Each row is followed by its group and then its class within the group.
[ 40 -32  -4  -1  -7  28  50  -9   6  31 -32   7  -3  27 -30   6  22   2
   0 -13   3   0 -13  23 -22  42  -7  22 -18  26  76  12  15  -2  12 -21
 -11  -7  11  12  19 -23  32  21 -13 -27   1   6  -5   3  -3  -6  -7  -3
  41   3  25] | z206 > z192
[ 42 -49  19 -14  -9   4  38   9  -7  45 -34   0  -1  32 -29  -6   3   3
   7  -2   9  -1  -4   9 -16  17 -14  17   5   9  56  -2  21   0   9  -4
  -7 -23  23  -5   9 -14  29  -2   7  -7   3  16  -8 -20  -3   2  13  -6
  19  11  21] | z206 > Z828
[ -8 -40   5 -38 -20  20  34 -14  10  17   5   1 -23  17  -7 -19 -24   2
   0  -3  11   9 -18 -12  -1 -13   2   6  28 -40  18  -3   6   0  13  -3
  76   3  19  10  -7  -9  26  23  -1  23  21   7 -11   2  18  -1  28  -7
  -2  26 -14] | z56 > Z458
[  0 -35  -1 -28  -5  18  -1  -5 -19  -1 -21   8 -35   0   4 -11 -29  -4
   6  -1  11   1 -22  31   7 -10 -14 -11  11 -26 -19 -10   2  -6  20   4
  42   1  33  -6 -13  -1   1   5   2  11  27   6 -14  -7   7   4  15 -24
 -11  14 -18] | z56 > z737
[ 27 -22  17 -21  -9  18  75   2  10  28 -37  13  -4  44 -39   0   4  -1
  26   2   9  -5 -11  30  -7  28  -7  12  -7  16  59 -11  33  10  15 -16
 -24 -12   2  10  23 -15  38  30   0  24 -12  11  -6  14 -23 -10   7  -9
  -5   3  34] | z206 > Z828
[ 18 -18   0  -3 -10   6  -1  -6   9   4 -68   1   8  16 -45  10  22  -1
  -5 -20   5   0  -8   3  -6  38  -4  14 -33  13  62  13  -1   5  -8 -28
 -76  -1  19   7  -6  -6  29  38  -6 -30   1  -2  -5  22 -17 -12  -7 -12
  30  -5  15] | z206 > z192
[ 11 -27   5 -24   5   8 -14  -6   1  -3 -69  13   1  15 -26 -11 -13   0
  22   1  -2  -5 -58  18  -5  16   1  -2 -22  -6   0  -7  11  -3  13  -5
 -20  -9  25 -13 -25  -3   2 -14   6   8 -18  22  -4  -1  -8 -17   2 -18
  -1  -4  18] | z56 > z737
[  1 -33   6 -40 -12   4   0 -11   5   4 -12   5 -21  17 -19 -13 -23   0
   0   5  14   4 -24 -18   7  -3  -4   7  20 -31   6   0 -19   4  -6 -13
  48  40  15  -2 -18  -3  29   7  -5  10  24 -11 -20  10   9   5  26 -15
  -9  13 -21] | z56 > Z458
[ 34 -44  11  -7 -14  24  47  -3  25  18 -18 -13   4  38 -30  -4   0   4
   5   1   4   9 -25  15 -15  22  -7  26  10   4  62   5  15   8   3 -10
  20 -18  13   6  19  -9  39  15  -1 -20  11  15 -12  -1   0  -3   5  -7
  27   9  13] | z206 > Z828
[  5 -42   4 -35 -24  15   4 -18   3   7 -19   9 -43  15 -21 -10 -28  -6
  -3  -7  11   4 -54   7  -8  18 -10  11   2 -25  22  -4   2   4  13 -12
  50   3  24   9 -18  -7  22  38  -2 -16  35  -2 -17  12  22  -3  12  -9
  11  14 -14] | z56 > Z458
[ -7 -54   2 -41 -11  19   4  -6  -9  19 -12  -3 -36   9 -18  -7 -32 -11
 -17   0   3   6   1  -2  -2 -13 -12  29  28 -38  12   6  -2   1  14  -1
  83  11  56  -9 -13  -1  33  34   3  -2  49   2 -19 -13  31   0  25 -42
   8   7 -35] | z56 > Z456
[  5 -36  -5 -49 -34  13  21 -16  15   6 -20   9 -13  15 -34 -27 -21 -11
 -11  -3   7   3 -66 -44  11  15  -1  13  19 -51  23  -5 -18  -1   3 -17
  75   0  18   1 -40 -14  36  41  -7  10  11   2 -12  19  37 -11  33 -13
  17  25 -11] | z56 > Z458
[ 17 -44   5 -22 -16  24  40   0  12  32 -84  16  -8  37 -37 -26   1   0
   5  -6  -2   5 -30 -20  -5  24  -5  10  -5 -21  50   5  12   6   1 -22
   9  -5  30   9 -10 -17  48  39  -2  26  -3   2 -19  12  -5 -22  21 -26
  16   7  16] | z206 > z907
[ 25 -46   8  -6 -19   9  23   1  11  17 -51  10   0  35 -41  -2   6   0
  -2  -5  11   5 -17 -14  -4  33 -13  19  -4   8  75   0  12   0  -8 -13
  -5  -8   8  11  -7 -19  47  24  -7 -13  14   8 -11   8  -3  -7  13 -11
  22   8   5] | z206 > Z828
[ -1 -30   6 -23  -5  13 -36  -7  -2  -8 -65   4  -2  10 -21 -23 -17  -5
   1   5   8  -6 -66   6   1  16  -7  -9  -7 -17 -10   3  -2  -2  13   5
  -8  -9  32   3 -31  -8   5 -16  12 -15  13  14 -11  -2  14  -5   1 -31
   7   2  -1] | z56 > z737
[ -2 -40   6 -50  -9  26  -6 -12   9  18  -5  -3 -19  14 -43 -15 -27  -6
  -8  -1  -7  -1 -47  11  -6   9  -8   7  10 -40  42  14 -14   1  17 -10
  59   9  19   4  -8 -10  30  22  -2 -23  19   8 -16   1  28 -14  10 -27
  15  12 -12] | z56 > Z458
[  2 -47   1 -43 -25 -11 -27 -12   4  -3 -17   5 -28   9 -18  -6 -43  -7
   7   7  27   8 -64  -9  10   5  -1   9  25 -57 -31 -32  -4   0   4  -1
  51 -11  27   0 -45   2   0  -7  -3 -11  29   8  -8  -7  23   5  24 -11
 -10  16 -26] | z56 > Z456
[ -5 -34   7 -37 -24  15 -13 -21   4   9 -41  -3 -11  11 -17 -27 -22  -4
  -8   3   2   4 -55 -29   3   7  -7  14  14 -45  10   4  -9 -11   6 -11
  56  -5  28  -9 -38 -39  27   5  -7 -14  16   9  -8  -9  28 -10  21 -14
  19   8 -10] | z56 > Z458
[  8 -44   5 -29 -21   8  -7  -4   7  14  -5  -1  -4  14 -21  -9  -5  -7
  -5   3   3  17 -26 -22  -7   0  -5   9  20 -21  33   5  -4   2 -13 -11
  40  -1   7   5   0 -18  30   3  -2 -24  14   7 -14  12  12   0  25  -3
  12  15 -14] | z56 > Z458
[  1 -24   4 -42 -15   3 -12  -1   5  -3 -52  15 -26   9 -34   4 -15  -3
   0  -2   2  -5 -16  10   6   5   1  -6  -9 -23  14  -5  12  -2  14 -12
  -7  -7  32  -2 -27 -11  16  18   2  18   1   3 -10 -19  -4 -15   7 -21
  -9   0   0] | z56 > z737
[ 15 -27  10 -19 -29   8 -22  -6  12  18 -92   5  13  36 -25 -36   4  -3
  -8  -7  -8  -5 -36 -54   3  22   6   5 -22 -35  49  19  -1   1  -8 -18
  -5 -21  34   4 -35 -17  43  21  -4   3 -12  20  -8   0  16 -15  28 -18
  26   4  14] | z206 > z907
[ 12 -30   0 -19 -16  21  24  -8  -2  21   1   0  -7  14 -16   1  -2 -11
  -3   1  -2   4 -18  -4  -5  12 -13   8   7  -7  29  12   1  -7   7 -16
  44   5  21   0   1 -19  27  19  -6 -25  22   0 -16   2  16  -2  13  -7
  28   6 -12] | z56 > Z458
[ 24 -42   1 -28 -14  38  37 -19   1  23 -82  11  -6  24 -12 -22 -12  -3
   6  -4  -1 -13 -60  13 -12  21  -6   5  -1 -19  38  -1   8   4  22  -9
  24 -12  40   2 -22 -18  24  18   7   6   2  14 -20  -7  16 -10   4 -33
  23   7  28] | z206 > z907
[ 11 -34   5 -18 -18   7 -28 -19  11   0 -15  -3   1  11 -16 -11 -17  -2
   2   4  10   3 -66 -10   0  23  -8  10   0 -19  11  -2  -9   1   0 -10
  20  -5  14   7 -20  -5   7  -1 -10 -30  16   7  -4   1  12  -3  13  -5
  13   8  -2] | z56 > z737
[ 10 -39  -3 -32 -28  16  18 -10   7  12  -4   2 -24  19 -22  -7 -22  -3
  17  -1   9  -2 -32   9   1   6 -10  14  14 -12  26  -1   7   7  13  -6
  53   2  18   7  -7  -7  26  13  -2  -3  22   5  -8   7  13  -1  23 -10
   0   4  -2] | z56 > Z458
[  8 -11   3   2 -11   2 -17 -20   5 -11   2 -13  -4   4   5 -13 -14  -4
   8   1   3  -4 -83 -14  11  21   0  14  -8 -19 -16  -1 -22   0  -5  -5
  21  -3  -7  13  -9  16 -13 -14   1 -18   1   7  13  12  13  -4   8   8
   2   4   4] | z56 > z737
[ -9 -29  15 -42 -22   5   5 -14   0   9  -1  -2 -28  13 -38 -26 -43  -4
  -4  10  10   0 -48 -34   8  -3  -1   9  26 -49  12  -7  -2  -4   3  -8
  84  -2  17   0 -26  -8  37  10 -14   1  15  -1 -12   8  30  -4  31 -13
 -13  18 -19] | z56 > Z456

Each row is followed by its group and then its class within the group.
[  -4    8    1  -41  -18    6  -16   -9   12    4  -13   16  -36   -6
   17    0    2    9  -15  -33    8   -8   13   16  -18 -113    4  -41
   -8    7   -6   -5  -71  -14  -18    5   33  -10   -3  -15  -12    6
  -40  -19   18   16   19   23   14   -2   40  -26   -2    6   32   19
   42] | N > <67>
[ -27    6  -28    8   11   -8  -28  -23    3   14   -3  -26   25    6
   -1   -7  -15   -9  -15   54  -24  -10    4   15  -46  -26   -4   -2
   -8    0   11   -3  -22   27  -21   10  -13   -3  -42  -19  -26  -11
  -71   -9   36   -6 -102   -4    9   26  -50  -23  -18    5   92  -43
   10] | Z > <57>
[-28   8  -9 -22  21  -6 -26 -23   0   7  -8 -17  20  -3  -6  -3   2  -8
 -43  61 -20 -10   6   9   1   2   0 -39   0   7  29  16 -69  21 -28   8
  -3   0   2 -17  -5   8 -92  -5  22  15 -37  24  -3  16 -28 -22 -28 -13
  25 -52  17] | Z > <57>
[-30  18 -31   4  15   7 -11  -8  23  11   4 -31 -45  -1   5   0   9  -2
  -5  93  -1 -14  -2  30 -42  -6 -11   4 -19  -8  18   0   8  20 -16   0
 -26  -8 -31 -14 -11  -7 -73   3  18  -5 -33  -1  -1  20 -38  14  -7  -4
  23 -59   3] | Z > <50>
[ -47    7  -23    1   22  -36  -22  -13   -7   18   26  -42  -69   -9
  -22    4  -14   18  -22   58  -11  -40  -10   53  -74   -8  -34    6
    3   -8   53   20  -69   -7  -46  -11   13   -3  -46  -73   -9    5
 -104    4   23   27  -14   48   -5   39  -25   -2   -8    5  -20  -53
   19] | Z > <57>
[-16   3 -28   8  -6 -11   7  -9  43  25  37 -43   3  -1 -19   2  13 -26
   1  54  -4   9  -3  -1  25  -3  20 -11 -11   9  42 -27  -9  50  19   0
 -56 -42  19 -11 -53  17 -31   2  -7  39  38  -5 -36 -32  12  15   2   5
 -35 -25  33] | X > <60>
[-26  -6 -25  -3  26 -17   5   3  46  30  35 -38 -43 -25 -13   4   1  -6
   4  58 -41  15 -22  17 -32 -25   4  24 -21  -9  34  -1  11  37 -24 -15
 -27   2   8 -53 -30  -9 -39  12  33 -29 -42  20  18   8 -28   9  22  -8
  33 -24  23] | X > <62>
[-22 -16 -28  11  -8 -19 -11  -8   8  31  24 -35  24  -9  -3  -3  15  -9
   4  41 -29  -2  12  -4   8  -7  -3   2  -3   4  29   4 -10  42   4 -11
 -24  -8   7 -34 -50   0 -18   7   4 -10 -75   9  14  15 -25   5 -18  17
  64  -9   7] | X > <60>
[-54   9 -25  -9  22   5  -2  -7  17  12 -11 -17 -68 -21   3  -5   2  -5
  -7  39 -23 -11   0  43 -49 -17 -22  -1 -22 -39  -2  12 -54  11 -16  -1
 -15  15   8 -51 -16   4 -61  -9  15 -14 -28  15  15  24   1  14 -10  -1
  74 -36  19] | N > <59>
[ -44    6  -59   -4    4    3   -6    2   24   -2   23  -26 -103   -5
    1   -9   19   -4    0   -5  -17   -2   -7    4  -29  -13  -33   14
  -72   -6  -16   27   42    8    7   -9   21   35    0  -55   -9   -5
   -3   14    6  -36  -39   41   12    8   25   26   10    2   34   25
   -5] | N > <59>
[-44  10 -46  10  20   5  -7  -6  18  19  12 -31 -90  -3  -1   4   6   4
 -11  48 -23   3   2  40 -51 -14 -27  33 -35 -14   3  22  64  -2  -8   6
  -7  43 -24 -53 -23 -18  -1   2   7 -30 -39  28   0  26  25  20  -6  -2
  11 -20 -11] | N > <67>
[-20  15  -3  18  -2   2  -6 -14  28   9  -4 -28 -52  -7  -4  -1  15   2
 -22  55 -46  13  -7  20 -59 -26 -23  44 -40  -8 -24   5  67  13 -25  -3
  -8  40  11 -65  23  -7  12  12  45 -59 -94  20  29  17  -7  -7   2  -5
  89 -13  -8] | N > <67>
[ -3  23   6  -5  -2   5 -19 -11  30  -2 -11  -9 -47   2 -19   3  18 -12
 -29  75 -13  23  21  42 -15  -4   7 -14 -39 -20  28 -25 -25  42 -38  35
 -24   5  59  21   5  -1 -48   6  -9  -7  82  33   1  14  28  -2  24  -1
  25 -30  38] | H > <47>
[-19  21  13 -32  26 -19  -8 -27   6  -2 -16 -19 -15  -2 -10  -2  -6  10
 -16  94 -14 -14   4  33 -70  -9 -10  -4 -21 -19  30 -13 -55  20 -29   7
   5   7 -34 -46  12  -9 -79  23  21  -4 -26  32   0  33 -40  -7   5  -2
  10 -70   9] | Z > <50>
[-35  21  -5  -8  -9   9 -23  -8  30 -11  -1 -10 -21  -3 -13  -7  11  12
 -22  12  -2  14   5  25 -25 -18 -27 -14 -10  -7  17   3   6   0 -32  13
  -6   7  22 -37  15   8 -59 -12  40   2  37  22   2  11  41 -17  -2   6
 -27   4  17] | N > <67>
[-21   2 -60  14  48 -12 -24  -7  25   7  54 -37 -70 -19 -18  -6  20  10
   5  70 -10  -2   0   2  -2 -12   0  30 -24   7  66 -17  18  12   1 -23
 -23  24   1 -26  25 -25 -46   7  -7 -28  57  71 -13  21 -10  56  20  -8
 -78 -33   6] | H > <47>
[ -35   10  -56    8   10   13    4   16   -6   -4   25  -25 -110  -10
    5   -8   26  -15    8  -32    0    9  -12    4  -19   -8  -55   22
  -42   -1  -16   10   66   -5   16  -15   -4   30  -25  -52    6   -1
   28   -2    9  -26   12   -5  -19   -5   37   39    2  -14  -52   18
  -15] | N > <67>
[-29  16   1   7   4 -11 -14 -14  16  22   0 -15 -48 -20  -6   4  -9   7
  -6  58 -12   8   9  20 -29 -11  -4  21 -18  -2  29 -15 -54  10 -16  -2
   8  -2  10 -25 -17 -10 -28   8  -7   6  -8  60   3  23  -4   9  21   2
  41  -6  22] | H > <47>

Each row is followed by its group and then its class within the group.
[-21  39   5   9 -16   2 -10   3  41 -30   5  18  -1  -9  -3   6   7 -32
  33  -7  -8 -21 -50  76  15  -5 -17 -10   1  15  -7   7  11  65 -24  -2
  -3   7  12 -27  27 -21 -11 -60  -6  44 -41  -6 -37   4  -5   5  18  34
  16 -31  -8] | z218 > M
[-14   2  11  -8  39 -12  33  14   9  18 -15  11  -5  -9 -18  10  -1   1
  -6 -13 -10  -7 -26  -1   5   0  -6  -9  -2   0  44   8   9 -30   1  -6
 -25   2  18  19  12 -20  -5  -6  49  -3   0  17  -9  11 -14  32 -13  -2
  13  -6   3] | z469 > A
[ -6   8  10   8   5  -5  18  -3   1  -8 -40  11  26  -7  -9   2  -2  -5
   4  -7 -16 -22 -18 -52  -4  -4  -1  -2  -6   6  29   9  14 -71  -1   7
 -19  -7  16  26   0 -24  -7 -16  50  -4  -8  10 -18 -12  -9  -3   4  16
  16   9  -6] | z469 > C
[-15  -7  -3   0  40   2  32  20 -13  25 -29  15  -3  -5 -37  10  -5   4
  13   0 -15 -18   2 -20   6  -6  -6   9  -5 -12  44 -13  29 -34  12  -5
 -18  -1  28   5  10 -14  -4  -3  69 -13 -18  26  14   0 -11   5  -6 -12
  14  -1  22] | z469 > D
[ 17  41   3   0 -37  -4  26 -10  22 -46  -7  28   8 -12  -4   6   9 -18
  25 -26 -12 -18 -38  62   5  -8 -27   0   7  11  39  -6  14  43  -9 -20
 -14  -5  13 -15  17 -22 -11 -39   3  28 -22  -7 -27   0   0   8  26   7
  13 -29   9] | z218 > M
[  3  12   4 -21  24  -7  49   6   4  13 -33  11  -1  -5  -3  -5 -11   0
  -6  -5  -5 -30   9 -29 -22   1  -8  24  -1 -20  57 -27  31 -42 -23   9
 -12  11  19  26   1  -6  -7 -18  19  -3  -3   8   5 -35 -13 -17 -18  -2
  16   4  15] | z469 > A
[ -9   6   0  11  11  10  39  14   5  27 -20  20   5   7  30  -3  -6   7
  -4 -10 -11 -31  26 -56   3 -14 -17  19 -11   4  44 -32  16 -76   9  22
 -23   8  10  34 -10   1  -3 -11  51 -18  22  -7  19 -24 -11  22 -46 -18
   9  10  55] | z469 > A
[  7  42   4   2 -32  -9  35  15  50 -44 -20  16 -21 -16  -4   0   1 -25
  20 -20   5 -31 -28  43  11   5 -20  -7  -5  13  12 -23   2  58  -3  -6
  -5 -16  22 -25  20  -2 -15 -62 -10  40 -27 -10  -6 -21   4  12  -4   2
   4 -22  22] | z218 > K
[-20  -2   4  -6  27 -13  20  31   1  30 -17  15  -4   0 -14   6   5 -15
  19  -7  -8  -8 -11   0  13 -18 -15 -16   0   7  46   4  17   3   0   2
 -14   5  26  -3   8   4  -6 -20  73  26 -22  23 -15   3 -19  38  -7  -2
  17 -13  26] | z469 > A
[ -2  77   7  -6 -48 -11 -13  11  57 -63  46  17 -11 -15   0  -3   3 -42
  29 -30  10 -24 -57  96   2  -7 -24 -25   4   8  11  -7  -3  96 -17 -23
  -6   4  19 -38  27 -17  -9 -44 -34  60 -37  -4 -34   1  10  16  36  33
  13 -46  -1] | z218 > G
[  1  48  -1   3 -42  -1   4   7  54 -62  20  31  -1 -11   5   9   9 -35
  24 -20  -6 -14 -51  75  20 -16 -14 -14  17  -1   6 -20   0  96  -9 -20
  -4 -38   0 -96  25 -15 -16 -49 -24  36 -30  -3 -14 -15 -10   7   9  17
   1 -30   6] | z218 > G
